The symbols move the items like this.
j846 y j296
j846 d j370
j846 j j474
j821 y j906
j821 d j740
j821 j j723
j803 y j498
j803 d j371
j803 j j853
j488 y j730
j488 d j630
j488 j j121
j398 y j584
j398 d j878
j398 j j162
j23 y j365
j23 d j67
j23 j j708
j989 y j82
j989 d j708
j989 j j524
j740 y j491
j740 d j302
j740 j j41
j514 y j772
j514 d j250
j514 j j410
j708 y j269
j708 d j926
j708 j j750
j259 y j942
j259 d j849
j259 j j732
j664 y j226
j664 d j372
j664 j j503
j757 y j121
j757 d j242
j757 j j878
j667 y j303
j667 d j409
j667 j j491
j474 y j208
j474 d j11
j474 j j730
j523 y j371
j523 d j842
j523 j j996
j434 y j11
j434 d j213
j434 j j630
j700 y j372
j700 d j488
j700 j j681
j869 y j250
j869 d j974
j869 j j365
j730 y j434
j730 d j43
j730 j j957
j912 y j764
j912 d j710
j912 j j263
j11 y j658
j11 d j519
j11 j j43
j560 y j409
j560 d j514
j560 j j302
j956 y j740
j956 d j947
j956 j j388
j584 y j757
j584 d j134
j584 j j571
j53 y j762
j53 d j162
j53 j j552
j82 y j23
j82 d j269
j82 j j975
j302 y j557
j302 d j410
j302 j j891
j134 y j242
j134 d j702
j134 j j33
j371 y j524
j371 d j809
j371 j j843
j824 y j53
j824 d j905
j824 j j702
j878 y j134
j878 d j945
j878 j j509
j365 y j820
j365 d j803
j365 j j269
j710 y j259
j710 d j159
j710 j j977
j351 y j516
j351 d j263
j351 j j939
j842 y j809
j842 d j351
j842 j j942
j296 y j88
j296 d j299
j296 j j208
j636 y j647
j636 d j723
j636 j j514
j167 y j710
j167 d j732
j167 j j609
j557 y j514
j557 d j869
j557 j j743
j58 y j926
j58 d j764
j58 j j516
j242 y j824
j242 d j552
j242 j j945
j388 y j41
j388 d j37
j388 j j974
j820 y j974
j820 d j498
j820 j j67
j159 y j849
j159 d j846
j159 j j109
j843 y j842
j843 d j114
j843 j j259
j957 y j630
j957 d j53
j957 j j242
j114 y j351
j114 d j150
j114 j j849
j269 y j67
j269 d j853
j269 j j58
j658 y j503
j658 d j681
j658 j j213
j571 y j878
j571 d j33
j571 j j303
j945 y j702
j945 d j906
j945 j j647
j221 y j37
j221 d j989
j221 j j498
j926 y j853
j926 d j996
j926 j j912
j554 y j488
j554 d j957
j554 j j757
j370 y j299
j370 d j503
j370 j j11
j109 y j832
j109 d j474
j109 j j372
j853 y j523
j853 d j843
j853 j j764
j552 y j905
j552 d j667
j552 j j906
j732 y j159
j732 d j832
j732 j j226
j915 y j667
j915 d j560
j915 j j740
j516 y j912
j516 d j167
j516 j j150
j250 y j388
j250 d j221
j250 j j820
j609 y j977
j609 d j226
j609 j j299
j832 y j846
j832 d j208
j832 j j573
j303 y j509
j303 d j636
j303 j j560
j43 y j213
j43 d j398
j43 j j53
j498 y j74
j498 d j524
j498 j j523
j299 y j664
j299 d j700
j299 j j658
j702 y j552
j702 d j915
j702 j j821
j491 y j560
j491 d j557
j491 j j947
j213 y j519
j213 d j584
j213 j j762
j939 y j150
j939 d j88
j939 j j846
j41 y j947
j41 d j891
j41 j j221
j226 y j109
j226 d j573
j226 j j700
j977 y j732
j977 d j109
j977 j j664
j519 y j681
j519 d j757
j519 j j398
j150 y j263
j150 d j609
j150 j j296
j905 y j162
j905 d j303
j905 j j915
j263 y j167
j263 d j977
j263 j j88
j974 y j221
j974 d j74
j974 j j803
j409 y j636
j409 d j772
j409 j j557
j208 y j370
j208 d j658
j208 j j434
j942 y j114
j942 d j939
j942 j j159
j524 y j975
j524 d j750
j524 j j842
j762 y j398
j762 d j571
j762 j j905
j975 y j708
j975 d j58
j975 j j809
j573 y j474
j573 d j434
j573 j j488
j743 y j410
j743 d j365
j743 j j82
j723 y j956
j723 d j41
j723 j j250
j764 y j996
j764 d j259
j764 j j167
j681 y j554
j681 d j121
j681 j j584
j809 y j750
j809 d j516
j809 j j114
j906 y j915
j906 d j491
j906 j j956
j891 y j743
j891 d j23
j891 j j989
j647 y j821
j647 d j956
j647 j j772
j849 y j939
j849 d j296
j849 j j832
j630 y j43
j630 d j762
j630 j j824
j37 y j891
j37 d j82
j37 j j74
j947 y j302
j947 d j743
j947 j j37
j74 y j989
j74 d j975
j74 j j371
j772 y j723
j772 d j388
j772 j j869
j509 y j33
j509 d j647
j509 j j409
j121 y j957
j121 d j824
j121 j j134
j750 y j58
j750 d j912
j750 j j351
j410 y j869
j410 d j820
j410 j j23
j503 y j700
j503 d j554
j503 j j519
j67 y j803
j67 d j523
j67 j j926
j372 y j573
j372 d j730
j372 j j554
j996 y j843
j996 d j942
j996 j j710
j33 y j945
j33 d j821
j33 j j636
j88 y j609
j88 d j664
j88 j j370
j162 y j571
j162 d j509
j162 j j667

The rows follow the links: the fewer symbols apart two items are, the more alike their rows tend to be.

Rows with their items:
 31   88   -5  -25  -41   -7   12  -65    1    7    7    7   91    7    6   19   40   22    6  -17  -31   11   50  -43  -49    8   29   31   31   42   61   69    2   37  -43  -59    5   -9   15  -47   29  -75  -67   79  -45   34   55  -69  -21
item: j242
-98    0   51   78  -42   24   74  -45   -3   -9   22  -31  -63   29   -2  -28   21   53   33   50    2   17  -30   13  -63   40   15   32  -42  -24   42   82   31   52  -68  -27  -20   46   27   40   14    9   68   11  -37  -37    5  -58    7
item: j573
-25  -81    0   24   48    6  -16   69   12   -9  -14   -8  -84    1   -6  -22  -44  -27   -6    6   27  -13  -44   30   45   -4  -29  -29  -23  -44  -58  -73  -12  -37   44   54   -4   12  -16   50  -24   77   65  -84   47  -28  -63   72   28
item: j926
-68  -11   55   63  -55   17   54  -73  -42   11   33    7  -16   21    0  -20   55   60   28   49   22    2   -2   24  -57    1   39    2  -38  -17   47  102   34   80  -77   -6  -14   17   23   21    2  -15    5   56  -40  -44   57  -44  -22
item: j730
-41  -84   15   18    0   -1    9   44  -57  -11   32    1  -91  -31   -6  -19  -30   -9  -12   58   28    2  -63   64   57  -26  -23  -20  -58  -25  -71  -48   49  -52   54   60  -14   -6   -2   12  -55   52   68  -54   22  -54  -16   32   -7
item: j912
-88  -12   54   78  -49   25   65  -59  -22    0   25  -13  -47   29   -3  -26   39   59   33   49   13   10  -17   20  -64   21   26   16  -40  -27   47   94   31   70  -77  -15  -19   35   27   39   10    0   42   30  -38  -45   25  -46   -1
item: j503
-98   15   43   70  -42   23   79  -34    4  -20   23  -38  -78   23   -3  -27    5   46   32   51  -18   28  -39    6  -54   50    2   51  -42  -16   34   66   38   25  -50  -38  -21   50   29   34   13    9   85   -6  -40  -30  -13  -68   15
item: j370
 24   76    1  -24  -50   -7   18  -74  -18   11   17   11   86   -1    6   20   44   28    5   -1  -25   12   45  -28  -44    0   31   28   21   42   56   73   17   38  -42  -53    3  -14   16  -51   21  -75  -65   87  -46   26   62  -73  -32
item: j53
-81  -13   56   72  -50   21   59  -67  -34    8   28   -5  -33   25   -2  -26   47   58   29   52   21    7   -9   24  -59    8   34    8  -38  -25   49   99   32   77  -78   -9  -16   24   25   30    6   -7   25   42  -38  -46   42  -44  -12
item: j11
-39  -73   14   11  -12   -3   15   36  -63  -12   41    0  -88  -38   -5  -13  -30   -6  -12   68   21    9  -65   69   59  -26  -22   -8  -66  -18  -70  -44   64  -58   58   53  -12   -9    1    0  -59   43   70  -47   13  -51   -8   14  -16
item: j351
-29  -83    3   24   43    7  -13   66    2   -9   -9   -8  -89   -4   -5  -22  -43  -24   -6   11   29  -14  -48   37   48   -7  -27  -30  -27  -43  -58  -68   -5  -38   45   57   -5   11  -15   48  -27   74   66  -81   46  -33  -57   72   24
item: j58
 30  -14  -37  -24   63   -5  -37   82   62  -18  -41  -20  -32   -3   -2    3  -63  -52  -16  -44  -16   -4  -18  -17   46   17  -44   -4   22   -5  -46  -98  -40  -67   61   15    8    8  -20   19    3   48   33  -82   44   27  -83   55   41
item: j803
 21  -20  -34  -20   66   -2  -34   84   60  -17  -40  -22  -40   -1   -3    0  -62  -51  -13  -40  -12   -6  -21  -13   44   17  -42   -4   20  -11  -45  -94  -41  -65   60   16    5   11  -22   27    4   51   42  -87   45   22  -86   58   43
item: j67
  66    10   -55   -58    57   -16   -52    75    48   -14   -35    -8    11   -17     3    18   -55   -62   -28   -52   -25    -4     2   -26    55     3   -38    -2    36    21   -46  -100   -33   -80    74     8    15   -14   -22   -16    -2    19    -3   -58    40    44   -62    44    24
item: j23
-91   25   31   54  -44   19   80  -18    6  -26   26  -48  -83   14   -2  -20  -12   35   25   54  -30   36  -51    6  -42   55  -10   64  -43   -1   19   46   50   -6  -31  -45  -20   47   31   20    4    7   99  -17  -42  -20  -26  -80   15
item: j226
 -9   32   29    8  -65   -2   31  -82  -56   18   37   23   53   -2    4    6   59   45   10   34    6    6   27    7  -42  -17   43    8  -13   21   47   92   39   59  -55  -23   -3  -15   19  -34   -1  -61  -47   90  -47  -14   85  -63  -44
item: j957
-88   26   27   48  -46   18   82  -15    7  -29   29  -51  -85    9   -5  -17  -17   31   21   58  -36   39  -54    8  -38   54  -12   66  -46    2   15   40   54  -16  -23  -45  -21   46   32   13    3    8  100  -19  -41  -19  -26  -81   15
item: j109
 94  -24  -32  -58   44  -19  -79   20   -6   25  -26   48   82  -15    3   23    8  -38  -25  -55   29  -37   49   -6   43  -55    8  -62   42    6  -22  -48  -48    1   35   44   21  -50  -30  -22   -7   -8  -96   14   41   21   23   78  -19
item: j947
 36   -6  -42  -32   63   -9  -41   82   60  -18  -38  -19  -25   -4   -3    8  -64  -53  -17  -47  -19   -3  -14  -21   48   15  -45   -1   27   -3  -45  -99  -40  -72   66   12    8    5  -22   13    2   41   29  -78   44   31  -81   52   40
item: j498
  4   50   19   -5  -63   -4   26  -82  -48   14   33   20   69   -4    4   13   54   40    7   25   -5   12   32   -4  -41  -13   39   15   -3   29   47   87   33   51  -50  -34   -3  -17   21  -42    4  -71  -58   90  -48    0   83  -68  -44
item: j757
  9   55   12  -11  -60   -4   25  -79  -39   15   30   18   72   -3    6   13   53   38    7   19  -11   14   35  -12  -44  -10   37   17    2   35   50   84   31   45  -48  -38    1  -18   20  -48    8  -70  -60   92  -48    5   79  -69  -40
item: j584
 -6  -52  -16    7   60    4  -28   80   45  -17  -32  -18  -71    5   -6  -12  -56  -38   -7  -21    7  -10  -35    7   42   12  -37  -19   -1  -34  -52  -85  -33  -48   49   34    0   17  -21   47   -6   70   57  -91   48   -2  -78   70   43
item: j524
-86   27   23   42  -47   12   77  -10    2  -30   34  -49  -86    2   -4  -18  -21   29   20   57  -38   41  -58    6  -29   55  -17   72  -44    6    9   34   60  -27  -15  -45  -20   43   29    7   -1    5  101  -22  -42  -18  -25  -83   14
item: j832
-84   29   20   35  -49   13   78   -4   -2  -33   35  -49  -85   -1   -3  -14  -23   27   16   60  -41   42  -61    8  -25   52  -19   70  -49    9    5   27   65  -34   -5  -43  -20   39   29   -1   -5    7  102  -25  -41  -16  -27  -86   12
item: j846

Each walk starts at a row. The symbols on each line, taken left to right, move it on to the next item.
Answer with the item's row; about right is enough.
---
-97   18   40   64  -44   20   79  -27    8  -20   23  -43  -79   19   -4  -23   -1   43   31   52  -23   32  -44    4  -52   53   -1   55  -43  -12   28   59   43   15  -47  -40  -21   50   28   30   10    9   91   -8  -40  -26  -18  -74   17
d y d y y y j j  21   72    3  -19  -55   -7   19  -74  -27   12   23   13   83   -3    4   17   48   29    6    7  -19   12   39  -22  -44   -5   31   25   15   40   56   77   21   40  -44  -47    2  -15   20  -50   13  -74  -64   88  -50   18   71  -73  -34
j y d j j d y j   79    12   -57   -70    52   -20   -59    67    35   -11   -27    -1    28   -24     1    23   -51   -56   -30   -52   -22    -4     6   -24    60    -8   -36    -8    39    24   -46  -100   -32   -79    80     9    15   -24   -25   -27    -7     9   -20   -46    40    44   -45    45    15
---
 12  -30  -30   -9   65   -2  -33   84   58  -17  -37  -22  -50    1   -4   -3  -62  -48  -12  -36   -7   -8  -23  -10   41   20  -42   -6   16  -16  -46  -94  -39  -61   55   22    6   16  -23   33    1   57   48  -89   46   16  -85   60   45
y y d j y -36  -94   10   26   26    5   -5   58  -24   -6    8   -6  -93  -15   -6  -20  -34  -17   -9   31   35   -7  -54   55   52  -19  -24  -30  -44  -41  -65  -59   17  -39   47   65   -8    4  -10   37  -42   69   67  -71   38  -46  -37   63    7
y d y y j y j -67   21    8   14  -48    4   66    7  -25  -33   49  -44  -82  -24   -3   -8  -33   16    5   70  -39   45  -70   21    7   35  -30   66  -57   19  -21    2   83  -63   26  -28  -18   21   27  -21  -27    5   97  -27  -33  -20  -20  -79   -2
---
  50     4   -50   -45    59   -10   -46    81    56   -13   -37   -15    -7   -12     0    12   -63   -57   -18   -48   -21    -2    -9   -24    52     9   -43     2    33    11   -46  -103   -38   -78    73     8    10    -2   -22    -4     0    31    14   -69    42    40   -71    45    31
j d d y d y -42  -59   11    6  -24   -3   24   33  -68  -18   49   -5  -86  -42   -5  -14  -32    0  -13   75   10   20  -70   65   56  -22  -23    3  -68   -6  -67  -37   75  -68   58   39  -13  -12    8  -13  -61   33   72  -43    4  -49   -7   -4  -19
j y d d y j y -93   -3   54   79  -45   24   68  -54  -13   -2   25  -19  -54   30   -1  -28   34   57   32   48   10   11  -21   16  -63   27   23   22  -41  -26   45   94   32   63  -77  -19  -20   39   25   40   12    2   52   22  -39  -42   18  -47    4
---
-100    12    45    72   -43    24    78   -36     7   -16    20   -36   -73    28    -3   -27    12    48    33    50   -11    25   -38     8   -58    46     8    44   -41   -17    37    71    37    34   -59   -37   -21    50    29    37    13    11    81    -3   -40   -31    -9   -63    14
y y y d j -55   -2   51   51  -61   11   48  -79  -54   16   36   15    2   12    3  -14   60   57   21   51   25    2    7   26  -54  -11   42    0  -33  -11   48  104   37   80  -72   -9  -12    7   23    5    0  -29  -10   65  -42  -41   69  -47  -32
y y y j y -25   17   38   21  -65    5   38  -82  -61   18   38   21   39    1    1    0   63   51   11   41   13    4   20   15  -42  -16   41    3  -21    9   47   96   39   68  -60  -16   -6   -9   21  -21   -3  -51  -37   84  -46  -23   85  -58  -41
---
-75  -12   57   69  -52   20   57  -71  -40   10   30    2  -24   22    0  -22   52   59   29   51   23    3   -7   22  -60    4   38    6  -38  -22   48  102   31   79  -78   -9  -15   19   23   24    4  -10   15   48  -41  -43   49  -42  -17
y d d y d  29   82   -3  -24  -46   -5   15  -67   -7    8   13    9   89    2    5   21   44   26    8   -9  -27   11   46  -34  -47    5   29   32   25   43   58   71    9   38  -43  -56    7  -11   16  -50   25  -76  -65   82  -46   31   59  -72  -27
y j d j d j d   71    11   -56   -66    55   -18   -56    72    42   -11   -30    -2    20   -22     1    22   -54   -59   -28   -52   -23    -3     5   -25    60    -4   -39    -5    36    22   -45  -102   -33   -79    78     9    14   -18   -25   -22    -4    14   -12   -53    39    46   -55    45    20
---
-62   -8   55   56  -56   15   52  -74  -50   13   33   10   -5   16   -1  -17   58   59   23   50   25    3    2   23  -57   -8   40    0  -35  -17   46  103   34   80  -77   -8  -13   11   22   15    0  -24   -1   60  -40  -44   64  -43  -26
d y y y y d  -3   42   23    2  -62   -1   29  -81  -53   15   37   22   61   -4    3    9   61   41    8   30   -1   10   30    2  -39  -15   39   14   -6   25   48   91   38   52  -52  -27   -2  -18   23  -42    3  -65  -53   92  -47   -8   85  -65  -44
j y d j j d y j  95    2  -53  -79   46  -26  -70   54   11    5  -22   20   54  -30    4   29  -30  -52  -33  -48   -7  -12   21  -14   64  -29  -23  -25   41   26  -44  -90  -31  -61   73   23   18  -42  -26  -42  -10   -5  -56  -18   39   39  -15   51   -3
---
 83   12  -56  -71   50  -22  -62   63   30   -6  -30    7   36  -23    3   25  -48  -58  -31  -52  -19   -8    9  -21   65  -12  -32   -9   38   26  -48  -99  -31  -77   78   13   17  -30  -24  -33   -8    6  -30  -42   38   46  -37   46    9
d j j d j j y j -99    3   50   76  -42   25   75  -39    1  -12   22  -30  -70   29   -4  -27   17   51   31   49   -5   21  -35   10  -62   42   10   37  -39  -21   37   77   34   43  -63  -32  -21   48   28   39   14    8   74    4  -38  -34   -4  -61   13
y j d y -40    3   44   37  -62    7   42  -81  -59   17   39   19   21    6    0   -7   60   54   17   45   19    3   12   20  -48  -15   44    0  -29   -3   46  102   41   74  -69   -9  -12   -4   23   -8   -2  -38  -25   75  -44  -34   78  -51  -39
